Facts:
druros Ξ 586; kluda Ξ 586; beskom Ξ 336; stepiner Ξ 336; flovom Ξ 336; dibra Ξ 336
dufem Ξ 336; gredror Ξ 703; pugrerer Ξ 703; bretuskam Ξ 703; dinuk Ξ 336; situk Ξ 336
greska Ξ 336; ruvel Ξ 336; pugam Ξ 336; gesule Ξ 703; fegron Ξ 336; plive Ξ 586
skimubru Ξ 336; skekor Ξ 336; flodos Ξ 586; stenir Ξ 586; trobrol Ξ 703; mevek Ξ 586
mafos Ξ 336; tusin Ξ 336; drovil Ξ 336; skedal Ξ 336; redul Ξ 586; stidrok Ξ 586
bapem Ξ 703; legul Ξ 336; klogrom Ξ 703; fledras Ξ 703; kirul Ξ 336; zabo Ξ 336
sasor Ξ 703; bruris Ξ 336; skegraral Ξ 336; skikin Ξ 703; stogrubrek Ξ 336; zeli Ξ 703
duklu Ξ 703; popli Ξ 586; padron Ξ 586; klugegrim Ξ 336; trogim Ξ 336; flanom Ξ 336
duklegor Ξ 586; piplu Ξ 336; riklam Ξ 586; foflem Ξ 703; grozil Ξ 336; klabe Ξ 336
drote Ξ 336; breske Ξ 336; traklan Ξ 703; klama Ξ 336; trebugel Ξ 336; broluple Ξ 586
stuvir Ξ 586; gegren Ξ 336; pogonik Ξ 336; dustus Ξ 703; dosem Ξ 586; stestuzil Ξ 336
zipir Ξ 336; grastas Ξ 336; sadi Ξ 703; litan Ξ 336; zedak Ξ 703; leru Ξ 336
desko Ξ 703; pofli Ξ 586; vezak Ξ 586; sester Ξ 336; stibro Ξ 586; fedrozi Ξ 336
tezil Ξ 336; molin Ξ 336; briri Ξ 336; godror Ξ 336; dulus Ξ 336; beflal Ξ 586
fliflak Ξ 336; stoklok Ξ 586; tralas Ξ 336; dusku Ξ 703; kluvul Ξ 703; grivul Ξ 586
zevafle Ξ 586; loneflus Ξ 336; badal Ξ 586; gegru Ξ 336; vofu Ξ 586; fuzi Ξ 586
kaplor Ξ 703; greskobul Ξ 336; groga Ξ 586; klukor Ξ 586; vaklir Ξ 336; kogi Ξ 703
pebrok Ξ 336; pudrun Ξ 336; lakor Ξ 336; dedri Ξ 703; drefla Ξ 336; lagi Ξ 586
medega Ξ 586; flezi Ξ 703; reto Ξ 336; bregre Ξ 586; timos Ξ 703; brivem Ξ 703
ramu Ξ 336; nutam Ξ 336; flotelek Ξ 336; bruzi Ξ 336; skiskes Ξ 336; dradres Ξ 586
pidro Ξ 586; daklupe Ξ 336; treru Ξ 336; plaral Ξ 703; kugal Ξ 336; futisken Ξ 336
zoko Ξ 586; plastir Ξ 336; pomo Ξ 586; plopatren Ξ 586; floplum Ξ 336; tiklur Ξ 703
meplir Ξ 336; nagras Ξ 336; roke Ξ 586; vivil Ξ 336; flafe Ξ 703; vatas Ξ 336
tribres Ξ 336; kloflol Ξ 586; grokan Ξ 336; fladum Ξ 336; bilok Ξ 336; fastok Ξ 703
finek Ξ 336; dubi Ξ 336; brevuskas Ξ 586; pidri Ξ 336; pliske Ξ 336; zogras Ξ 336
sutror Ξ 586; kigel Ξ 586; bresker Ξ 336; vekil Ξ 336; tebupu Ξ 336; draston Ξ 586
dozuklu Ξ 336; flefo Ξ 586; nuni Ξ 336; brulora Ξ 336; dremis Ξ 336; brivimir Ξ 336
drotrul Ξ 336; mena Ξ 336; dirugron Ξ 336; nunutror Ξ 586; bribir Ξ 336; goklur Ξ 336
zostor Ξ 336; tipli Ξ 703; retredo Ξ 336; stepiner γ bretuskam; flovom γ klukor; dibra γ foflem
dufem γ plopatren; gredror γ daklupe; bretuskam γ sutror; dinuk γ bregre; situk γ retredo; ruvel γ kluvul
skimubru γ zogras; mafos γ ruvel; tusin γ bribir; drovil γ skimubru; skedal γ lakor; redul γ dibra
bapem γ flotelek; legul γ mevek; klogrom γ klugegrim; fledras γ desko; kirul γ dedri; zabo γ ramu
sasor γ badal; bruris γ dirugron; skegraral γ klama; skikin γ leru; zeli γ grozil; duklu γ greskobul
trogim γ zevafle; flanom γ flovom; duklegor γ stepiner; riklam γ pidri; foflem γ vivil; grozil γ dulus
drote γ sasor; broluple γ drovil; dosem γ tezil; sadi γ fledras; litan γ duklegor; zedak γ sester
leru γ bapem; sester γ flezi; tezil γ tusin; briri γ bruris; dulus γ legul; beflal γ gesule
fliflak γ kigel; stoklok γ meplir; dusku γ beflal; kluvul γ broluple; zevafle γ drote; kaplor γ drotrul
klukor γ skedal; kogi γ zabo; pudrun γ greska; lakor γ finek; dedri γ zostor; medega γ popli
ramu γ stoklok; flotelek γ flanom; plaral γ dremis; plastir γ gredror; plopatren γ dinuk; meplir γ bresker
nagras γ zeli; roke γ flafe; vivil γ plaral; flafe γ skegraral; vatas γ dozuklu; kloflol γ treru
finek γ fliflak; pidri γ goklur; zogras γ lagi; kigel γ zedak; brulora γ loneflus; brivimir γ kogi
drotrul γ fuzi; mena γ gegru; dirugron γ brulora; bribir γ brivimir; goklur γ redul; zostor γ duklu
retredo γ dosem; druros ζ roke; druros ζ flovom; druros ζ bregre; druros ζ zevafle; druros ζ dubi
kluda ζ dradres; kluda ζ tusin; kluda ζ pugrerer; kluda ζ pidri; greska ζ gegru; ruvel ζ flefo
ruvel ζ futisken; ruvel ζ fuzi; ruvel ζ zedak; pugam ζ sutror; pugam ζ briri; pugam ζ mafos
gesule ζ litan; gesule ζ dustus; fegron ζ vezak; fegron ζ nunutror; fegron ζ retredo; fegron ζ dinuk
fegron ζ dustus; plive ζ zoko; plive ζ dibra; plive ζ bribir; plive ζ grozil; plive ζ drotrul
trobrol ζ plaral; trobrol ζ lakor; trobrol ζ flanom; legul ζ vezak; legul ζ lakor; legul ζ zoko
legul ζ duklu; legul ζ dulus; klogrom ζ roke; popli ζ flefo; popli ζ stestuzil; popli ζ nutam
piplu ζ dirugron; piplu ζ tusin; piplu ζ kaplor; piplu ζ skekor; piplu ζ fledras; breske ζ brevuskas
breske ζ sasor; breske ζ fuzi; breske ζ nuni; trebugel ζ treru; trebugel ζ bruris; trebugel ζ brevuskas
trebugel ζ pugrerer; trebugel ζ fedrozi; gegren ζ flefo; gegren ζ redul; gegren ζ pudrun; gegren ζ duklegor
gegren ζ foflem; gegren ζ brivimir; pogonik ζ plaral; pogonik ζ zoko; pogonik ζ tipli; pogonik ζ pidri
pogonik ζ skedal; pogonik ζ gredror; pogonik ζ klukor; pogonik ζ drefla; dosem ζ badal; dosem ζ drefla
zipir ζ grivul; zipir ζ klukor; grastas ζ fladum; grastas ζ pidri; grastas ζ klabe; grastas ζ desko
leru ζ pidro; leru ζ bribir; leru ζ bapem; leru ζ grozil; leru ζ futisken; leru ζ kluvul
pofli ζ groga; pofli ζ stogrubrek; pofli ζ nuni; pofli ζ dusku; sester ζ tusin; sester ζ drote
sester ζ drotrul; sester ζ badal; sester ζ drefla; sester ζ tralas; stibro ζ pidro; stibro ζ redul
stibro ζ tipli; stibro ζ grivul; stibro ζ nutam; molin ζ flovom; molin ζ grozil; molin ζ fledras
molin ζ beskom; godror ζ situk; godror ζ skimubru; godror ζ loneflus; stoklok ζ floplum; stoklok ζ grozil
stoklok ζ fladum; stoklok ζ riklam; stoklok ζ stuvir; stoklok ζ broluple; stoklok ζ drefla; vofu ζ traklan
vofu ζ dibra; vofu ζ beskom; vofu ζ brivimir; kogi ζ vatas; kogi ζ stenir; pebrok ζ vaklir
pebrok ζ grokan; pebrok ζ bilok; pebrok ζ grivul; pebrok ζ fedrozi; pebrok ζ zedak; pebrok ζ fledras
pebrok ζ stogrubrek; lagi ζ zabo; lagi ζ bribir; flezi ζ plaral; flezi ζ grivul; reto ζ gegru
reto ζ groga; reto ζ nutam; reto ζ mafos; brivem ζ bribir; ramu ζ grokan; ramu ζ dufem
ramu ζ stidrok; flotelek ζ zeli; flotelek ζ bruris; flotelek ζ dradres; flotelek ζ mevek; flotelek ζ dusku
bruzi ζ timos; bruzi ζ dufem; skiskes ζ stidrok; skiskes ζ nutam; kugal ζ pidro; kugal ζ nunutror
kugal ζ floplum; kugal ζ dedri; kugal ζ broluple; pomo ζ bretuskam; pomo ζ pidri; pomo ζ flodos
pomo ζ futisken; pomo ζ stidrok; tiklur ζ flefo; tiklur ζ sadi; tiklur ζ kaplor; nagras ζ roke
nagras ζ vaklir; nagras ζ zoko; nagras ζ pudrun; nagras ζ bribir; nagras ζ stestuzil; nagras ζ fuzi
vivil ζ litan; vivil ζ zogras; vivil ζ flodos; vivil ζ klukor; tribres ζ plaral; tribres ζ kluvul
tribres ζ skekor; tribres ζ riklam; tribres ζ badal; kloflol ζ bruris; kloflol ζ nutam; fastok ζ skikin
pliske ζ treru; pliske ζ zeli; pliske ζ dinuk; bresker ζ duklu; bresker ζ zevafle; bresker ζ badal
vekil ζ pidro; vekil ζ nutam; tebupu ζ brulora; tebupu ζ sadi; tebupu ζ padron; draston ζ drote
draston ζ padron; dozuklu ζ nunutror; dozuklu ζ skikin; dozuklu ζ bruris; dozuklu ζ bilok; dozuklu ζ kaplor
dremis ζ dradres; dremis ζ fledras; goklur ζ retredo; goklur ζ zedak; goklur ζ riklam

Known rows:
finek: [ 17  12   1 -23  -1  13   1  -8  27  16   3   1 -14   9 -19 -22  19  25
 -11  20  -9  27 -21  17 -21 -33  28  -7   4]
stepiner: [ 11   9   3 -10   3  15   4  -7  11  24  -6   1 -17  30 -12 -20  16  23
  -8   0 -19  16 -17   1 -12 -26  11   5   6]
dosem: [ 43  12  15  10   9 -12   4  12  12 -27  43  -4 -30  -6  12 -12 -11 -15
 -19  16 -27 -14 -35   0  -5  13 -39   5  26]
vezak: [  8  10  17  12  -8 -15  12  17  21 -13  12   9  -7 -17 -10 -20  35  -8
   0  -4  -8 -27   2   5 -15  12 -16  -7   2]
flanom: [ -3   6   0 -24  15   3  -8  16   3  33  -4  -3 -28  36 -18 -34  27  11
  -9  -6 -28  13 -24  16 -18 -33   3  -3  14]
flezi: [ 36  -1  -6 -21 -23 -16 -41  -3 -32   9  -8   7   1  -2  37 -16  13   0
  14  36   9  -4  10  36  14  11 -28 -18   0]
drote: [ 12  15   1  -9   4  18   5  -4  11  19  -1   1 -21  27 -13 -20   9  20
  -8   2 -22  19 -17  -2 -14 -27  10   9  13]
sasor: [ 21   9  11   7 -21 -24 -37 -25 -12  26   0 -19 -19   9  -1 -23   3   1
   4   3  -2  -2  17   5 -16  -4   7 -14  14]
brivimir: [ 13   6  19  -8   9  14   2 -13  32  20 -17  -8  -3  43  -8 -10  12  19
 -11   9 -20  10 -17   1 -13 -26  -4   8  21]
stidrok: [ 11  11  21  11  -4 -17  12  13  20 -14  11  14  -6 -15 -10 -16  39 -13
  -1  -7 -12 -19   5   4 -11  11 -15 -13  -4]
zogras: [  8  10  -3 -10  -3  26  16 -12   6  29  -5   4 -18  30 -13 -26  14  23
  -2  -1 -20  10 -16   0  -4 -16  11  -4   3]
dulus: [ 10   8   3 -10   2  16   5  -5  11  24  -6   2 -18  29 -13 -22  14  22
  -9  -1 -20  16 -17   1 -12 -24  11   4   6]
gegren: [ 25 -13  -9 -17  -1   9   9  23  -3   0  -7   6  14  19   8  -2  25  23
   8  13 -30  20 -15  10  14 -22  -1  -1   6]
trobrol: [ 35  -2  -7 -11 -23 -19 -39   4 -31   5  -3  -2   2  -1  29 -14   6  -1
  17  27  -3  -2  14  25  11   6 -23 -12  14]
timos: [ 14  11   4   4 -26 -21 -35  -6 -12  13  -9  -6   1  -3   0 -18  14  -4
  21   6  -3  -2  35  10  -9  -4   0 -12  19]
stenir: [  7  10  17  13  -8 -16  12  16  20 -13  12   9  -7 -17 -10 -18  35  -7
   0  -5  -9 -26   2   5 -16  11 -15  -8   2]
dradres: [  5  12  13  14  -9 -18  15  16  18 -20  12  -4  -7 -13 -11 -15  41  -3
   5  -2  -7 -30   1   0 -18   9 -12 -10   2]

Rows:
No name comes twice in this set of rows, the named rows included.
[ 35  -8   7 -20  15   7   5  14  -2   1  -3  27  16  19  10   3  27   0
   0   7 -49  44  -6   6  30 -26  -2 -17  -9] -> vekil
[ 16   0  23  17  -5 -20  10   1  22   1  20  -5 -24  -8 -12 -24  21   0
 -19  -8  -8 -25 -17   1 -23  11  -8  -7   0] -> roke
[ 45  -9  16   3 -13 -28 -38 -23  -9  11   1 -35  -2  23  24  -3  -8   1
   0  24 -12  -2  -1  10   2  -3 -18 -14  28] -> kogi
[ 46 -45   1   9 -36 -30 -32  15 -18  25  -1  -5  25 -15  17 -18  -7   6
   8   4 -16   2  16  22  10   1  -1  -7  25] -> brivem
[ 14  28  13  13  -3  -6   7  22  19 -24  26  19 -20 -24  -9 -23  14 -19
   0   0 -17 -18   2   0 -17   9 -25   6  17] -> badal
[ 26  -1 -15 -29   1  22   3  25  -7   3  -6  23   3  17  17 -13  15  19
   6  24 -21  17 -21  22  14 -14 -21  10   9] -> pogonik
[ 22  -7 -15 -18  -3  12  10  25  -5  -5  -5  -1   9  21   9  -2  25  27
  12  17 -27  15 -17   9  11 -22  -3   3  10] -> fegron
[ 13  12   0 -26   3  12  -3  -1  22  20   2   3 -18  14 -17 -27  19  22
 -11  17 -11  23 -24  21 -21 -33  20  -6   6] -> lakor
[ 14 -11 -12 -21  17  -9   2  25 -17   9   8 -32 -19  44  -1 -10  32  22
  -1   4 -42  15 -41   7   1 -34   4 -11  14] -> flotelek
[  9  10   1 -25   7   8  -5   5  17  23   1   0 -22  20 -19 -29  23  18
 -11   9 -18  21 -23  19 -20 -35  17  -6   9] -> skedal
[  9   8   3 -13   2  16   4  -7  11  24 -10   1 -17  30 -11 -21  20  25
  -7   4 -15  13 -18   6 -13 -23   8   4   4] -> litan
[ 14  13  16 -13  13  11   3   2  13  10 -12  32   9  20 -11  -5  36  -4
   3  -5 -42  41  13   0  12 -30   9 -15  -8] -> nutam
[ 27  -7  -8 -18   2  13   7  24  -3  -1  -3  12  11  17   8  -4  20  17
   6  14 -35  25 -15   9  16 -23  -5   1   9] -> kugal
[  8  24  -7 -14   0  26   2  19  12   3  -4  23  -4  12 -11 -20  10  10
   8   6 -27  22   2   5  -8 -27  -3  17  23] -> drefla

The same nodes again, as new rows of numbers:
Known rows:
zabo: [  3  -3   0  -1  -6   1  -6  -4   4   0 -13   4 -13  -4   0   9  -5  -6
  -9  -7  -7  16   0  -5 -12   6  -8 -10   5 -14  -3   3   6  -3  -4  10
   4   6   9   3   5   0]
ramu: [  3  -1   3  -1  -4   1  -8  -2  -4   4 -12   1  -7  -1   1  11  -6  -1
  -5  -6 -13   9  -1  -7 -12   6  -7  -9   7 -18  -6   1   5  -2 -10   8
  -1   5  12   8   7   2]
fliflak: [  5  -1   0  -6   0 -12 -10   4   2 -11 -11 -15 -13  -2  -2   7   4   1
  -4   0   3   0   1  -7 -16   4  -3  -3  -4  -5  -2   5   7   6  10  -3
   0   2  -1  11   5   3]
timos: [  3   1   0   5   0  -6 -13  -2   1  -9 -13 -18 -12   7  -3   0 -13  -2
 -20  -3   4  14   2  -4 -12   0 -11   3  13  -9 -10  -8   8   6  -9  -2
   7   0  10  -1   3   5]
godror: [  2   1   1  -1   3  -1  -7  -5  -2  -2 -16  -8  -9  -3   0   6   6  -1
  -6   0  -8   4   1  -6 -15   6  -7  -5   2 -12  -6   0   7   5  -1   3
  -1   5   4   9   6   1]
loneflus: [  1   0  -2   1   1  -2  -6  -8   1  -3 -14  -5 -13  -3   0   8   6  -5
  -7   0   3  11   1  -6 -14   6  -8  -3   2 -10  -5   3   7   6   4   3
   2   4   2   2   5   0]
zostor: [  2  -1   0  -3  -2  -1  -7  -3   0   0 -13  -6 -11  -3  -1   7   4  -3
  -9  -2  -4   7   1  -6 -15   5  -7  -5   3 -10  -4   2   6   4   2   3
   2   5   2   7   5   1]
tribres: [  3   0   3  -6  -1  -4  -9  -2   3   4 -16  -3  -6  -4   1   6  -2   0
  -8  -1 -14   2  -2  -7 -15   4  -7  -3   3  -4  -4  -2   4   4  -3   3
  -2   6   4  12   7   0]
plastir: [  4  -1   1  -7  -3   0  -6  -1  -1  -1 -13  -7 -11  -2  -2   6   4  -2
 -11  -5  -6   4   1  -4 -15   5  -6  -7   3 -11  -4   2   6   3   2   4
   3   5   1  10   4   2]
pomo: [ -7  -5   6   2   9  -6 -11  -1  -1   0 -13 -10  -5   3  -5   9 -24   1
 -16  14  -4  -6   6  -1 -12   3  -7  -9   4  -8 -12  -6   4  -1  -5   7
   0   0  -1  10   7   5]
flafe: [  3   2   1   6   2  -6 -13  -2   1  -8 -14 -18 -11   5  -3  -1 -14  -1
 -18  -3   2  13   1  -2 -12   0 -11   4  12  -9 -10 -10   8   8 -10  -2
   6   0  10  -1   2   4]
klukor: [ -5  -7   4   1   5 -13 -11   2   9  -5 -12 -14  -8   4 -10   9 -18  -1
 -24  11  15  -3   9  -4 -13   1  -5  -7  -1   2 -11   5   3   4   8  -2
   5  -3 -11  12   6   9]
brivem: [  4   2   1   6  -1  -7 -14   1   5 -10 -14 -12  -8   4  -2  -3 -17   1
 -19  -2  -5  12  -2  -3 -13   0 -11   2  12  -7 -10 -10   6   5 -11   0
   4   1  12   1   2   4]
tralas: [  3  -2   0  -6  -3  -3  -7  -3   5   2 -15  -3 -12  -5   0   7   0  -4
 -12  -4  -2   9   1  -5 -14   5  -7  -3   2  -4  -2   3   5   3   5   4
   4   7   0   7   5   0]
trobrol: [  3   3   3   4   3  -9 -14  -3   3  -5 -17 -16  -8   5   0  -2 -17   1
 -18  -1  -5   9  -3  -4 -12  -1 -11   5  13  -6 -10 -12   7   6 -13  -2
   2   1  11   4   4   4]
dibra: [  3  -3  -1  -4  -7  -2  -5  -1   6  -2 -12   2 -14  -5  -1   5   1  -4
 -12  -4  -4  11   1  -5 -15   5  -6  -7   1  -5  -2   4   5   0   4   6
   4   6   3   5   4   0]
draston: [ -6  -5   5   4  12  -5 -10  -4   3  -4 -16 -12  -9   0  -8   8 -22   0
 -15  11  -1  -5   7   3 -11   4  -9  -8   1  -7 -10  -6   5   1  -3  10
   5   2  -8   5   6   3]

Rows:
No name comes twice in this set of rows, the named rows included.
[  5   0  -1   0  -3 -19 -17   8   4 -19  -8 -23 -14   6  -6   1 -19   2
 -17  -3  12   8   3  -2 -13  -2  -6   7   8   2  -5  -5   6   6   1  -7
   8  -2   6   2   2   5] -> zedak
[ -6  -6   3   5  10  -4  -9  -4   2  -6 -15 -13 -13   1  -8   9 -19  -3
 -17  10   8   0   9   3 -11   5  -8  -9   2  -9 -11  -2   6   1   2   9
   7   0  -8   2   5   5] -> stenir
[  5   0   4  -1  -6  -5 -10   3  11  -1 -14  -1   6   1  -3   5   6   4
 -17  -1 -10  -2  -2 -11 -20   2  -5  -5  -3  -1  -7   5   2  12   0  -9
  -4   3  -1  20   7   6] -> leru
[  2   0   2  -3  -2   0  -8   2  -2  -1 -10  -4  -4  -1  -2   8   1   3
  -6  -3 -12  -1   2  -6 -16   5  -6  -5   2  -8  -4  -1   4   5  -3   2
   0   6   4   9   7   1] -> breske
[ -5  -6   4   1   8  -4  -9   0   1  -5 -14 -13 -12   1  -9   7 -20  -1
 -18   9   2  -4   9   3 -11   3  -8 -11   2 -10 -10  -4   6  -1  -1   9
   7   0  -8   6   4   6] -> medega
[  1   4   1   8   5  -8 -15  -5   0  -5 -16 -18  -7   6   0   1 -16   0
 -16   1   0  11  -1  -5 -11   0 -12   8  13  -6 -11 -11   6   9 -13  -4
   1   0  11   0   5   3] -> gesule
[  6   1   2   4  -2  -5 -13   2   3 -11 -14 -14 -10   4  -3  -4 -16   2
 -20  -5  -7   9  -1   1 -13  -1 -11  -1  11  -9  -9 -11   7   5 -12   1
   7   2  10   2   2   5] -> klogrom
[ -6  -6   3   4   8  -4  -9  -3   4  -6 -15 -10 -13   0  -9   9 -21  -4
 -18   8   8   1  10   4 -11   3  -9  -8   0  -5  -9  -2   5  -1   1  11
  10   1 -10   1   5   4] -> padron
[  1   1   2  -1   1  -1  -9  -1  -3   3 -11  -3  -2  -1  -1  11   1   2
  -5   1 -10  -2   2  -7 -15   6  -7   1   3  -4  -3  -2   3   7  -4   1
  -1   6   2   7   9  -1] -> dozuklu
[  4   1  -1   7  -3  -6 -12  -1   6 -12 -13 -12 -13   4  -3  -3 -15  -1
 -20  -4   2  16   0  -1 -12   0 -11   1  11  -6  -9  -8   7   4  -9   1
   8   1  10  -2   2   4] -> traklan
[ -6  -8   2   1   4  -6  -8  -1   8  -4 -12  -4 -14  -1  -8   8 -23  -5
 -22  10   8   4   7   1 -10   3  -7 -10   2  -3  -8  -1   4  -4   3  11
   8   1  -7   3   4   4] -> zoko
[ -7  -7   3   4   6  -3  -9   1   1  -6  -7 -11 -11   4 -10  11 -20  -1
 -18   9   9  -2  12   1 -11   3  -7  -9   3  -8  -9  -2   5  -1   0   8
   8  -1  -6   2   5   5] -> groga
[ -4  -6   4   1  11 -17 -12   4   2 -17 -12 -23 -14   1  -9   8 -19   2
 -11  13  11  -8   8   2 -12   3  -3  -6  -4  -4  -9  -2   6   1   7   4
   5  -2  -9   6   5   5] -> kigel

The same nodes again, as new rows of numbers:
Known rows:
ramu: [ 17   3   9 -17   4   5  -8  -4   3  13   8   4  18]
duklu: [-15 -11 -21  10   5   8  10   6  -4   3 -31  -8 -13]
dibra: [-18   5 -10  -3  -6  16  -4  -3   3  -4  15   8  -4]
flezi: [ -8  -4   2   1   6  -1  14  -5  -4  15 -39  -6  -9]
nagras: [  3   6  30  14   3   6  -4 -10   4  13   2   7  13]
vivil: [ -1  14 -10  -5   7   7  -5 -16   0  11  14   4   6]
greskobul: [ 3  9  4 -6  6  1 -8  9  4  2  7  2 -6]
dusku: [ 10 -13 -23 -10   3   5  16   0  -1   3 -25  -5 -21]
legul: [-3 10 12 11  9  3 -7 -4  0 13  6  4 16]
fastok: [  2  -6  -5  -9   5  -1  15  -5  -1  12 -36  -8 -16]
meplir: [  6   4   1 -14   6   4 -13   9   2   3  11   0   2]
dozuklu: [14 10  6 -7  3 -2  1 -6  1 15  3  8  8]
dustus: [ -4  -8 -29  -7   3  -1  13   6  -5   5 -32  -6 -17]
bresker: [-8 12 14  5  2  1 -8  2  0 11 -2  4 12]
situk: [  2   4  -1 -11   9   5 -14  15   3  -1  14  -1  -3]
riklam: [-10  -6 -12   8  -8  -5   4  -9  -6 -18  12  -9  11]
skegraral: [  4   6   1  -4   9   5 -12   7   3   2  13   1  -3]

Rows:
No name comes twice in this set of rows, the named rows included.
[ -4  -3  24   5  -2  -7  -1 -20  -6   0   1 -14  29] -> stoklok
[ -7  -5  19   6  -5  -7  -2 -15  -5  -5  -1 -13  28] -> dosem
[13 -1 -6 -5  1  4 -6  7  5 -4 16  6 -7] -> mafos
[10  2 -2 -9  5  4 -8  9  4 -1 15  5 -6] -> briri
[10  5  6 28  6  4 -2 -8  6 12  7  6 12] -> ruvel
[ 13  -2  26  -3  -4 -13   8 -24   0  -6   4 -10   2] -> pofli
[ -4  -8 -11 -15   3   1  13   6  -1   5 -34  -8 -24] -> timos
[ -2  -8  -3  -7  13   5   7   1  -1   7 -27 -13 -19] -> flafe
[ -9 -10 -16  -1  -3   2  15   3  -3   5 -40  -4 -15] -> tipli
[ 10  -5  17  -1  -5 -10   9 -23  -1  -8  11  -9   8] -> kloflol
[ -5 -12 -30  36   6   5  12   5  -1   3 -31  -8  -6] -> kluvul
[ -6 -11  15   8  -9  -3   4 -11   1 -18  10  -8   6] -> duklegor
[ -4   3 -32  -5  -4   9  -4   3  -1  -3  16   9   2] -> pidri
[  8 -11 -31  -9   6   5  13  -2  -3   2 -22  -7 -19] -> zeli

